Here is a tiny trained network, its code and every weight. The questions are about switching its units off for an input and a class, where a switched-off unit gives its printed mean instead of its output.

import numpy as np


def w(rows, s, z=0):
    codes = np.array(rows[::2]) - 128.0
    scale = np.full(codes.shape[1], s)
    scale[-1] = z or s
    return codes * scale


def f(y):
    return np.maximum(y, 0)


def log_softmax(a):
    a = a - a.max(-1, keepdims=True)
    return a - np.log(np.exp(a).sum(-1, keepdims=True))


def net(x, mask):
    res = np.array(x, float).reshape(1, 7) / 4 @ E
    y = f(res @ A[0][:, :-1].T + A[0][:, -1])
    res = res + np.where(mask, y, B[0][:, -1]) @ B[0][:, :-1]
    return log_softmax(res[-1] @ U[:, :-1].T + U[:, -1])


A, B = {}, {}
E = w([
[255,193,159],'x0',
[126,126,125],'x1',
[127,128,129],'x2',
[128,127,127],'x3',
[105,220,5],'x4',
[126,129,129],'x5',
[196,22,31],'x6',
],0.0063)
A[0] = w([
[162,70,150,122],'neuron 0',
[32,220,187,104],'neuron 1',
[149,161,116,254],'neuron 2',
[42,89,136,63],'neuron 3',
[28,213,215,78],'neuron 4',
[182,83,89,56],'neuron 5',
[65,91,127,63],'neuron 6',
[130,15,198,95],'neuron 7',
[86,168,63,174],'neuron 8',
[235,180,151,93],'neuron 9',
[80,173,162,52],'neuron 10',
[164,105,193,143],'neuron 11',
[120,134,64,112],'neuron 12',
[100,165,158,41],'neuron 13',
[210,150,101,146],'neuron 14',
[167,214,25,119],'neuron 15',
[174,85,92,53],'neuron 16',
[35,87,94,64],'neuron 17',
[88,175,224,62],'neuron 18',
[153,63,84,71],'neuron 19',
[160,81,99,56],'neuron 20',
[193,145,156,95],'neuron 21',
[36,75,104,78],'neuron 22',
[120,180,7,99],'neuron 23',
[72,105,111,118],'neuron 24',
[119,130,141,226],'neuron 25',
[138,55,51,92],'neuron 26',
[100,186,92,83],'neuron 27',
],0.012,0.0085)
B[0] = w([
[84,115,192,170],'neuron 0',
[157,101,99,228],'neuron 1',
[89,58,97,254],'neuron 2',
[128,189,105,165],'neuron 3',
[214,127,101,224],'neuron 4',
[166,160,107,156],'neuron 5',
[122,214,121,151],'neuron 6',
[128,148,196,200],'neuron 7',
[124,67,171,230],'neuron 8',
[74,205,43,181],'neuron 9',
[181,129,117,153],'neuron 10',
[96,130,192,183],'neuron 11',
[102,135,183,173],'neuron 12',
[215,104,99,137],'neuron 13',
[58,140,102,190],'neuron 14',
[127,126,192,223],'neuron 15',
[168,139,118,150],'neuron 16',
[117,220,88,178],'neuron 17',
[165,128,118,178],'neuron 18',
[225,165,109,165],'neuron 19',
[186,155,107,146],'neuron 20',
[84,242,91,155],'neuron 21',
[103,215,105,183],'neuron 22',
[149,145,248,220],'neuron 23',
[95,177,120,170],'neuron 24',
[124,2,106,226],'neuron 25',
[194,119,97,194],'neuron 26',
[158,134,233,164],'neuron 27',
],0.0078,0.0084)
U = w([
[253,115,85,6],'0',
[126,129,210,5],'1',
[71,206,62,21],'2',
[120,82,104,254],'3',
[118,79,104,236],'4',
[117,81,106,215],'5',
],0.016,0.0069)

Each question gives the input, the list of numbers given to net, and the class t.
The units are the neurons (one row each of A and B). Each row of codes is followed by its name. A weight is (code - 128) times the scale printed after its matrix; where a second scale follows, it is the last column's (A, B and U).
mask holds one flag per neuron, in row order. A switched-off neuron (its flag False) gives its mean, the last column of its row in B, instead of its output. The means were averaged over made-up inputs and are rounded, as every weight is.
A unit's drop is (log p(t) with every unit on - log p(t) with that unit switched off) / (log p(t) with every unit on - log p(t) with every unit switched off).
The circuit of an input: a set's keep is (log p(t) with only the set's units on - log p(t) with every unit switched off) / (log p(t) with every unit on - log p(t) with every unit switched off). Starting from the 12 units with the biggest drops (on a tie, the unit counted first), units are removed one at a time, each time the one whose removal leaves the highest keep (on an exact tie, the one counted first), for as long as the keep stays at least 0.8.
circuit, biggest first: the units of the circuit, biggest drop first
unit that matters most: the unit with the biggest drop
k most important neurons: the k neurons with the biggest drops, biggest first
drop when u is switched off: that unit's drop, to one decimal
input [2,-6,0,2,-5,5,-4], class 3: circuit, biggest first	[neuron 23; neuron 15]
input [-7,-7,-4,5,8,2,8], class 0: circuit, biggest first	[neuron 26]
input [6,3,6,0,-2,5,-3], class 2: 2 most important neurons	[neuron 9; neuron 21]
input [-8,7,-4,-2,-2,-1,8], class 0: circuit, biggest first	[neuron 26; neuron 19]
input [5,-5,-4,5,1,1,-2], class 2: circuit, biggest first	[neuron 9; neuron 21]
input [8,5,6,7,5,-6,-5], class 2: 3 most important neurons	[neuron 9; neuron 21; neuron 14]
input [-2,4,-8,5,8,2,-7], class 1: 2 most important neurons	[neuron 23; neuron 27]
input [1,-1,1,2,-7,-8,-8], class 0: circuit, biggest first	[neuron 4; neuron 18]
input [-5,-7,-2,3,8,5,-3], class 1: circuit, biggest first	[neuron 23; neuron 27]
input [-1,6,7,4,7,-5,-8], class 0: circuit, biggest first	[neuron 4; neuron 1]
input [-8,-2,2,1,-7,-7,5], class 2: 2 most important neurons	[neuron 22; neuron 17]
input [7,-5,-5,1,-7,-3,-8], class 0: circuit, biggest first	[neuron 4; neuron 18]
input [4,-5,4,-6,8,1,5], class 1: circuit, biggest first	[neuron 23; neuron 15]
input [1,-2,7,3,8,-6,7], class 1: 3 most important neurons	[neuron 23; neuron 15; neuron 12]
input [8,-5,-4,-4,-7,-3,2], class 2: circuit, biggest first	[neuron 9; neuron 21]
input [-3,-6,-8,-3,-5,-5,8], class 0: unit that matters most	neuron 19
input [0,-1,3,0,-5,-4,7], class 0: 2 most important neurons	[neuron 19; neuron 26]
input [-8,4,-8,5,-4,1,-8], class 0: 2 most important neurons	[neuron 4; neuron 1]
input [8,0,-5,6,4,-7,-4], class 2: 2 most important neurons	[neuron 9; neuron 21]
input [6,-2,5,4,5,3,3], class 2: circuit, biggest first	[neuron 9]
input [-1,3,-2,7,6,-3,3], class 1: 2 most important neurons	[neuron 23; neuron 15]
input [-5,8,6,0,8,2,6], class 1: drop when neuron 15 is switched off	0.1
input [-8,2,8,-1,-7,3,-2], class 2: drop when neuron 16 is switched off	0.0
